Here is a tiny trained network, its code and every weight. The questions are about switching its units off for an input and a class, where a switched-off unit gives its printed mean instead of its output.

import numpy as np


def w(rows, s, z=0):
    codes = np.array(rows[::2]) - 128.0
    scale = np.full(codes.shape[1], s)
    scale[-1] = z or s
    return codes * scale


def norm(h):
    return h / np.sqrt((h * h).mean(-1, keepdims=True) + 1e-5)


def f(y):
    return y / 2 * (1 + np.tanh(0.7978845608 * (y + 0.044715 * y**3)))


def log_softmax(a):
    a = a - a.max(-1, keepdims=True)
    return a - np.log(np.exp(a).sum(-1, keepdims=True))


def net(x, mask):
    res = np.array(x, float).reshape(1, 4) / 4 @ E
    u = 0
    for l in range(3):
        y = f(norm(res) @ A[l][:, :-1].T + A[l][:, -1])
        res = res + np.where(mask[u : u + 4], y, B[l][:, -1]) @ B[l][:, :-1]
        u += 4
    return log_softmax(norm(res)[-1] @ U[:, :-1].T + U[:, -1])


A, B = {}, {}
E = w([
[165,130,142,177,189,38,123,137,58],'x0',
[227,64,114,118,47,151,202,169,35],'x1',
[156,2,117,185,119,127,103,78,204],'x2',
[141,142,166,95,114,108,132,104,117],'x3',
],0.0084)
A[0] = w([
[140,52,93,196,91,83,110,20,166,63],'0.n0',
[140,112,135,58,68,225,134,151,254,55],'0.n1',
[199,13,135,120,152,152,174,81,175,4],'0.n2',
[189,77,158,198,218,25,116,181,115,112],'0.n3',
],0.0059,0.004)
B[0] = w([
[13,152,157,69,118,51,149,153,64,222],'0.n0',
[118,95,217,190,199,255,155,152,156,223],'0.n1',
[99,68,70,103,48,88,107,92,82,192],'0.n2',
[110,102,243,97,110,238,105,116,133,253],'0.n3',
],0.0088,0.0038)
A[1] = w([
[225,89,76,117,41,133,153,186,77,18],'1.n0',
[198,132,242,132,81,211,142,152,166,123],'1.n1',
[128,203,112,88,141,127,140,206,106,92],'1.n2',
[156,74,149,184,254,84,128,128,22,4],'1.n3',
],0.0083,0.0025)
B[1] = w([
[186,206,81,173,86,91,73,195,193,239],'1.n0',
[154,120,134,193,186,193,137,74,161,255],'1.n1',
[84,3,82,30,122,139,179,180,92,212],'1.n2',
[110,140,228,165,123,176,190,48,159,174],'1.n3',
],0.011,0.0058)
A[2] = w([
[77,113,134,68,179,80,82,142,161,92],'2.n0',
[133,66,114,135,119,52,50,45,198,178],'2.n1',
[177,254,163,149,93,93,39,161,226,253],'2.n2',
[155,148,217,182,144,90,135,82,43,59],'2.n3',
],0.0089,0.0027)
B[2] = w([
[172,135,47,185,121,96,69,134,145,212],'2.n0',
[155,122,78,6,99,99,198,172,38,214],'2.n1',
[234,191,58,217,162,24,70,83,117,253],'2.n2',
[85,148,182,166,145,222,115,128,200,185],'2.n3',
],0.012,0.0055)
U = w([
[112,144,212,192,180,215,139,113,213,252],'0',
[201,187,42,189,162,21,87,153,124,102],'1',
[36,78,109,27,104,68,181,194,10,51],'2',
],0.011,0.0004)

Each question gives the input, the list of numbers given to net, and the class t.
The units are the neurons (one row each of A and B). Each row of codes is followed by its name. A weight is (code - 128) times the scale printed after its matrix; where a second scale follows, it is the last column's (A, B and U).
mask holds one flag per neuron, layer by layer. A switched-off neuron (its flag False) gives its mean, the last column of its row in B, instead of its output. The means were averaged over made-up inputs and are rounded, as every weight is.
A unit's drop is (log p(t) with every unit on - log p(t) with that unit switched off) / (log p(t) with every unit on - log p(t) with every unit switched off).
The circuit of an input: a set's keep is (log p(t) with only the set's units on - log p(t) with every unit switched off) / (log p(t) with every unit on - log p(t) with every unit switched off). Starting from all 12 units, units are removed one at a time, each time the one whose removal leaves the highest keep (on an exact tie, the one counted first), for as long as the keep stays at least 0.8.
circuit, biggest first: the units of the circuit, biggest drop first
most important unit: the unit with the biggest drop
k most important neurons: the k neurons with the biggest drops, biggest first
k most important neurons of layer l: the k neurons of layer l with the biggest drops, biggest first
drop when u is switched off: that unit's drop, to one decimal
input [-5,4,-5,-4], class 0: 3 most important neurons	1.n1, 0.n0, 0.n1
input [3,2,1,-5], class 0: circuit, biggest first	0.n3
input [7,7,-7,-5], class 0: circuit, biggest first	1.n3, 2.n3
input [-6,8,-7,6], class 1: 3 most important neurons	1.n0, 0.n0, 0.n3
input [-8,5,-7,-1], class 0: 3 most important neurons	1.n1, 0.n1, 0.n0
input [4,-4,-5,-4], class 2: 2 most important neurons	1.n2, 2.n2
input [-2,8,-8,-2], class 1: 2 most important neurons	1.n0, 0.n0
input [-2,-5,-6,6], class 2: 4 most important neurons	1.n2, 1.n0, 2.n2, 1.n1
input [-1,-1,-2,5], class 2: 2 most important neurons of layer 0	0.n3, 0.n1
input [7,-6,6,-5], class 0: 2 most important neurons	1.n0, 1.n3
input [-7,0,8,1], class 2: 3 most important neurons	0.n2, 0.n0, 0.n3
input [4,-3,-8,7], class 2: drop when 1.n2 is switched off	1.0
input [-2,-6,4,-5], class 1: drop when 1.n2 is switched off	0.7
input [6,-5,-4,6], class 0: most important unit	1.n0
input [-5,7,-5,5], class 1: drop when 0.n3 is switched off	0.1
input [1,3,-6,-3], class 2: drop when 1.n2 is switched off	3.2
